Here is a tiny trained network, its code and every weight. The questions are about switching its units off for an input and a target symbol, where a switched-off unit gives its printed mean instead of its output.

import numpy as np


def w(rows, s, z=0):
    codes = np.array(rows[::2]) - 128.0
    scale = np.full(codes.shape[1], s)
    scale[-1] = z or s
    return codes * scale


def norm(h):
    return h / np.sqrt((h * h).mean(-1, keepdims=True) + 1e-5)


def f(y):
    return np.maximum(y, 0)


def softmax(a):
    e = np.exp(a - a.max(-1, keepdims=True))
    return e / e.sum(-1, keepdims=True)


def log_softmax(a):
    a = a - a.max(-1, keepdims=True)
    return a - np.log(np.exp(a).sum(-1, keepdims=True))


def net(x, mask):
    ids = ['βζηθλπσφω'.index(c) for c in x.split()]
    T = len(ids)
    res = E[ids] + P[:T]
    r = norm(res)
    for j in range(3):
        rows = slice(4 * j, 4 * j + 4)
        q, k, v = (r @ M[0][rows].T for M in (Q, K, V))
        z = softmax(np.where(np.tri(T) > 0, q @ k.T / 4**0.5, -1e9)) @ v
        o = O[0][rows]
        res = res + np.where(mask[j], z, o[:, -1]) @ o[:, :-1]
    y = f(norm(res) @ A[0][:, :-1].T + A[0][:, -1])
    res = res + np.where(mask[3:27], y, B[0][:, -1]) @ B[0][:, :-1]
    return log_softmax(norm(res)[-1] @ U[:, :-1].T + U[:, -1])


Q, K, V, O, A, B = {}, {}, {}, {}, {}, {}
E = w([
[233,80,166,116,189,181,161,31],'β',
[120,120,110,141,148,165,12,222],'ζ',
[207,142,68,63,23,154,56,73],'η',
[139,181,144,2,176,187,149,154],'θ',
[91,156,88,128,106,12,176,156],'λ',
[202,68,104,237,151,88,114,130],'π',
[97,52,170,125,77,91,28,57],'σ',
[53,133,210,150,222,107,146,116],'φ',
[105,228,126,204,91,162,100,42],'ω',
],0.004)
P = w([
[152,129,213,172,66,147,182,193],'0',
[111,120,68,128,171,92,127,108],'1',
[173,168,150,121,163,76,114,128],'2',
[73,76,112,157,84,184,196,147],'3',
[158,158,212,147,62,127,185,174],'4',
[74,101,1,149,170,128,95,111],'5',
],0.0039)
Q[0] = w([
[57,75,5,104,178,201,139,103],'h1',
[127,180,91,117,218,65,59,94],'h1',
[28,63,47,154,125,173,149,114],'h1',
[85,112,182,135,61,173,176,186],'h1',
[89,79,107,125,86,192,181,125],'h2',
[218,226,222,93,169,36,91,114],'h2',
[189,154,255,148,31,127,170,179],'h2',
[109,107,188,158,48,166,187,171],'h2',
[94,113,76,103,179,124,130,114],'h3',
[145,173,122,120,139,157,164,177],'h3',
[140,111,208,97,96,88,86,128],'h3',
[151,125,102,102,176,79,107,161],'h3',
],0.0072)
K[0] = w([
[31,67,57,150,112,164,163,108],'h1',
[147,80,199,158,24,199,174,200],'h1',
[67,67,31,111,141,189,128,97],'h1',
[146,137,82,90,179,76,66,67],'h1',
[86,102,17,129,190,90,99,93],'h2',
[184,169,255,145,62,97,119,200],'h2',
[203,214,183,97,197,22,42,113],'h2',
[164,156,91,98,211,75,60,70],'h2',
[78,97,131,152,107,149,157,170],'h3',
[134,120,182,113,65,126,73,105],'h3',
[201,224,125,132,176,158,158,113],'h3',
[114,150,115,185,79,151,133,163],'h3',
],0.0068)
V[0] = w([
[125,122,135,137,163,196,92,246],'h1',
[115,127,152,82,89,122,96,32],'h1',
[253,158,119,107,154,117,203,119],'h1',
[85,200,156,143,177,114,183,83],'h1',
[164,111,201,81,143,207,92,104],'h2',
[138,187,82,204,87,192,110,111],'h2',
[101,186,60,75,62,144,109,217],'h2',
[204,66,86,155,108,80,85,154],'h2',
[96,97,167,167,171,192,153,156],'h3',
[43,58,167,112,103,126,104,103],'h3',
[137,202,195,77,144,153,134,72],'h3',
[175,90,163,76,155,130,155,148],'h3',
],0.0042)
O[0] = w([
[88,107,191,133,59,227,176,151,33],'h1',
[208,164,53,149,181,74,164,86,180],'h1',
[58,41,46,153,115,127,63,123,93],'h1',
[51,129,105,87,138,67,135,97,88],'h1',
[112,115,40,165,146,189,209,112,157],'h2',
[134,129,108,117,67,70,171,242,239],'h2',
[156,74,196,169,4,127,173,97,2],'h2',
[206,125,123,124,135,173,50,163,180],'h2',
[150,182,171,164,213,133,102,136,67],'h3',
[142,141,223,78,121,87,57,108,130],'h3',
[59,128,59,108,157,158,91,83,186],'h3',
[148,87,59,88,220,101,107,143,69],'h3',
],0.0037,0.00059)
A[0] = w([
[85,136,192,182,221,104,148,161,122],'n1',
[143,192,207,83,104,101,156,130,123],'n2',
[149,139,171,12,126,111,138,173,43],'n3',
[180,132,63,84,49,169,111,129,110],'n4',
[163,172,139,157,147,176,102,89,75],'n5',
[154,185,94,78,96,181,94,103,133],'n6',
[116,54,120,106,155,128,91,159,101],'n7',
[65,15,99,114,135,201,210,50,79],'n8',
[129,133,121,71,181,99,147,195,48],'n9',
[159,139,101,76,82,113,77,63,37],'n10',
[134,113,180,138,96,171,153,153,1],'n11',
[121,101,96,39,126,73,190,55,33],'n12',
[138,116,231,125,87,190,169,143,134],'n13',
[80,161,71,120,139,107,135,140,114],'n14',
[88,142,79,161,143,162,14,232,108],'n15',
[112,52,211,103,88,74,95,107,123],'n16',
[165,130,90,102,165,63,122,122,66],'n17',
[214,68,164,100,172,202,118,57,89],'n18',
[124,148,135,143,130,94,140,221,90],'n19',
[52,169,162,67,172,118,94,82,39],'n20',
[100,170,123,3,148,200,166,167,65],'n21',
[163,116,123,205,119,96,98,125,98],'n22',
[150,111,115,20,176,175,209,179,71],'n23',
[85,196,117,144,116,157,124,116,105],'n24',
],0.0043,0.0027)
B[0] = w([
[177,51,167,87,147,143,181,69,199],'n1',
[116,144,43,104,152,101,70,105,225],'n2',
[55,92,32,191,137,157,146,168,168],'n3',
[155,18,177,143,184,151,164,131,208],'n4',
[118,203,118,154,81,135,116,99,181],'n5',
[73,86,166,155,121,186,158,111,215],'n6',
[137,139,166,111,95,103,107,171,171],'n7',
[151,250,155,165,99,105,83,120,249],'n8',
[79,174,138,100,150,163,151,187,169],'n9',
[94,161,113,77,130,166,185,143,188],'n10',
[158,82,121,49,101,131,147,121,148],'n11',
[156,209,190,82,95,150,153,126,178],'n12',
[125,112,2,40,172,123,111,64,225],'n13',
[143,122,165,92,87,134,135,159,205],'n14',
[112,173,232,146,74,146,151,167,217],'n15',
[149,168,57,140,118,62,66,127,250],'n16',
[122,123,80,126,59,169,164,144,194],'n17',
[144,221,96,113,137,97,118,188,212],'n18',
[113,151,179,77,127,90,150,117,186],'n19',
[185,18,172,136,159,123,144,105,181],'n20',
[98,23,101,213,141,97,99,92,197],'n21',
[113,90,152,187,109,112,156,109,206],'n22',
[102,166,66,217,142,76,58,146,193],'n23',
[125,98,175,146,120,90,126,130,180],'n24',
],0.0039,0.0021)
U = w([
[121,146,209,128,117,187,84,229,85],'β',
[223,219,95,112,188,147,124,116,232],'ζ',
[157,79,99,27,60,230,161,109,157],'η',
[46,109,22,136,191,177,99,167,61],'θ',
[204,30,118,232,121,106,168,143,10],'λ',
[108,76,203,78,218,129,165,55,205],'π',
[53,182,150,207,70,178,153,53,5],'σ',
[85,149,105,64,86,43,213,179,164],'φ',
[139,97,117,91,96,54,2,81,248],'ω',
],0.0057,0.00032)

Each question gives the input, a string of symbols that net reads in full, and the target symbol t.
The units are the heads (4 rows each of Q, K, V and O) and the neurons (one row each of A and B). Each row of codes is followed by its name. A weight is (code - 128) times the scale printed after its matrix; where a second scale follows, it is the last column's (O, A, B and U).
mask holds one flag per unit, heads first, then neurons. A switched-off unit (its flag False) gives its mean, the last column of its rows in O or B, instead of its output. The means were averaged over made-up inputs and are rounded, as every weight is.
A unit's drop is (log p(t) with every unit on - log p(t) with that unit switched off) / (log p(t) with every unit on - log p(t) with every unit switched off).
The circuit of an input: a set's keep is (log p(t) with only the set's units on - log p(t) with every unit switched off) / (log p(t) with every unit on - log p(t) with every unit switched off). Starting from the 12 units with the biggest drops (on a tie, the unit counted first), units are removed one at a time, each time the one whose removal leaves the highest keep (on an exact tie, the one counted first), for as long as the keep stays at least 0.8.
circuit, biggest first: the units of the circuit, biggest drop first
most important unit: the unit with the biggest drop
top k neurons: the k neurons with the biggest drops, biggest first
which heads matter: for each layer, one digit per head in row order, 1 if its drop is at least 0.15 and else 0, layers parted by /
input λ θ φ ζ θ ζ, target η: which heads matter : 110
input η θ ω λ σ θ, target ω: circuit, biggest first : h2
input σ η λ ω, target λ: circuit, biggest first : h1, h2, n4
input λ ω σ σ β, target ζ: which heads matter : 000
input ω ω λ φ ω, target ω: circuit, biggest first : h2, h1
input ω σ β ζ σ, target θ: circuit, biggest first : h2, h3
input ω θ η ζ, target σ: circuit, biggest first : h2, n8
input η ζ λ σ π, target ω: circuit, biggest first : h2, h1
input σ λ σ σ λ, target ζ: circuit, biggest first : h1, h2
input θ π π ω λ, target β: which heads matter : 110
input σ π π θ, target β: circuit, biggest first : h2, n15
input σ σ η, target η: circuit, biggest first : n6, n10
input π θ π, target β: circuit, biggest first : h1, h2, n15
input β ω π β, target φ: circuit, biggest first : h2, h1
input π π π σ, target β: which heads matter : 010
input ζ θ λ, target η: circuit, biggest first : h1, n13
input ζ π σ ζ σ θ, target η: most important unit : h1
input θ ω θ ζ σ λ, target η: which heads matter : 100
input θ σ σ π λ β, target β: which heads matter : 110
input π σ θ, target θ: top 2 neurons : n3, n21
input θ ζ η, target η: most important unit : n4
input σ η ω θ ζ ζ, target σ: which heads matter : 010
input φ θ θ ζ σ σ, target η: top 2 neurons : n13, n11
input π θ η ω λ φ, target φ: which heads matter : 010
